Below are the code and all the weights of a small trained network. Each question names an input and a class and asks about switching units off, where a switched-off unit gives its printed mean instead of its output.

import numpy as np


def w(rows, s, z=0):
    codes = np.array(rows[::2]) - 128.0
    scale = np.full(codes.shape[1], s)
    scale[-1] = z or s
    return codes * scale


def norm(h):
    return h / np.sqrt((h * h).mean(-1, keepdims=True) + 1e-5)


def f(y):
    return np.maximum(y, 0)


def log_softmax(a):
    a = a - a.max(-1, keepdims=True)
    return a - np.log(np.exp(a).sum(-1, keepdims=True))


def net(x, mask):
    res = np.array(x, float).reshape(1, 5) / 4 @ E
    u = 0
    for l in range(3):
        y = f(norm(res) @ A[l][:, :-1].T + A[l][:, -1])
        res = res + np.where(mask[u : u + 5], y, B[l][:, -1]) @ B[l][:, :-1]
        u += 5
    return log_softmax(norm(res)[-1] @ U[:, :-1].T + U[:, -1])


A, B = {}, {}
E = w([
[109,124,59,209,141,177,35],'x0',
[142,137,129,140,112,117,134],'x1',
[239,163,67,158,255,102,216],'x2',
[124,133,90,135,144,61,123],'x3',
[118,115,79,132,105,89,158],'x4',
],0.0089)
A[0] = w([
[123,73,204,127,170,155,88,106],'0.n1',
[170,103,155,168,128,142,109,232],'0.n2',
[70,121,233,2,66,47,145,199],'0.n3',
[32,85,113,126,101,102,56,3],'0.n4',
[228,102,171,26,150,54,225,236],'0.n5',
],0.0072,0.0022)
B[0] = w([
[127,143,90,100,83,117,159,158],'0.n1',
[98,117,75,129,180,34,109,158],'0.n2',
[129,94,199,140,138,7,169,255],'0.n3',
[201,143,127,102,106,158,92,197],'0.n4',
[111,171,130,17,151,237,87,251],'0.n5',
],0.011,0.0085)
A[1] = w([
[95,121,189,178,120,103,199,100],'1.n1',
[154,155,130,109,85,178,53,252],'1.n2',
[90,90,101,181,36,131,9,232],'1.n3',
[175,131,68,196,150,187,85,49],'1.n4',
[150,122,112,201,162,156,195,183],'1.n5',
],0.014,0.0024)
B[1] = w([
[115,148,50,68,111,105,87,163],'1.n1',
[177,110,78,164,128,59,145,208],'1.n2',
[254,76,150,168,185,111,170,254],'1.n3',
[9,135,136,112,59,158,142,202],'1.n4',
[106,147,152,156,154,110,65,161],'1.n5',
],0.014,0.012)
A[2] = w([
[74,151,212,98,133,148,166,131],'2.n1',
[141,88,170,102,48,46,51,250],'2.n2',
[2,128,74,233,127,147,101,197],'2.n3',
[146,177,109,127,140,128,151,151],'2.n4',
[103,158,104,149,85,187,108,154],'2.n5',
],0.015,0.0019)
B[2] = w([
[153,122,72,189,117,127,106,194],'2.n1',
[20,130,66,146,81,141,159,252],'2.n2',
[123,194,189,176,171,87,6,232],'2.n3',
[169,138,122,84,116,150,113,159],'2.n4',
[129,101,101,153,149,69,149,158],'2.n5',
],0.017,0.011)
U = w([
[30,99,80,81,63,95,168,215],'0',
[100,82,178,98,140,169,135,2],'1',
[115,122,174,116,122,176,147,31],'2',
[217,149,74,8,183,152,148,136],'3',
[225,56,92,178,152,86,158,199],'4',
[96,126,198,97,132,167,145,4],'5',
[121,101,171,110,125,169,132,14],'6',
[115,149,169,178,176,101,48,223],'7',
],0.014,0.0045)

Each question gives the input, the list of numbers given to net, and the class t.
The units are the neurons (one row each of A and B). Each row of codes is followed by its name. A weight is (code - 128) times the scale printed after its matrix; where a second scale follows, it is the last column's (A, B and U).
mask holds one flag per neuron, layer by layer. A switched-off neuron (its flag False) gives its mean, the last column of its row in B, instead of its output. The means were averaged over made-up inputs and are rounded, as every weight is.
A unit's drop is (log p(t) with every unit on - log p(t) with that unit switched off) / (log p(t) with every unit on - log p(t) with every unit switched off).
The circuit of an input: a set's keep is (log p(t) with only the set's units on - log p(t) with every unit switched off) / (log p(t) with every unit on - log p(t) with every unit switched off). Starting from the 12 units with the biggest drops (on a tie, the unit counted first), units are removed one at a time, each time the one whose removal leaves the highest keep (on an exact tie, the one counted first), for as long as the keep stays at least 0.8.
units of the circuit, in order: the units of the circuit, biggest drop first
top k neurons: the k neurons with the biggest drops, biggest first
k most important neurons of layer l: the k neurons of layer l with the biggest drops, biggest first
drop of u: that unit's drop, to one decimal
input [-1,2,-8,8,-8], class 0: units of the circuit, in order => [2.n2]
input [-4,-8,0,-3,-6], class 0: top 3 neurons => [1.n3; 0.n3; 2.n3]
input [0,6,-8,8,-4], class 0: 2 most important neurons of layer 1 => [1.n1; 1.n2]
input [2,-6,-1,2,-3], class 4: top 2 neurons => [1.n3; 0.n5]
input [-2,-3,1,-8,-6], class 3: top 3 neurons => [1.n4; 2.n2; 2.n3]
input [-3,2,0,0,3], class 0: top 2 neurons => [1.n3; 0.n3]
input [0,6,1,-7,-4], class 3: 3 most important neurons of layer 1 => [1.n4; 1.n3; 1.n5]
input [-7,0,0,7,0], class 0: top 2 neurons => [0.n3; 1.n3]
input [-8,8,2,-3,-7], class 3: top 2 neurons => [0.n5; 2.n3]
input [1,-4,-6,5,-5], class 4: top 2 neurons => [1.n3; 0.n4]
input [1,-7,8,2,-7], class 7: top 3 neurons => [1.n3; 0.n3; 1.n4]
input [2,-7,8,4,0], class 7: top 2 neurons => [1.n3; 0.n3]
input [-5,8,0,-3,-7], class 0: top 2 neurons => [1.n3; 0.n3]
input [-3,5,2,-4,7], class 3: most important neuron of layer 2 => [2.n2]
input [5,-3,-1,-4,-7], class 4: drop of 1.n3 => 1.0
input [7,6,-4,1,-4], class 4: drop of 1.n3 => 0.8
input [-2,2,1,0,8], class 3: drop of 2.n2 => 0.3
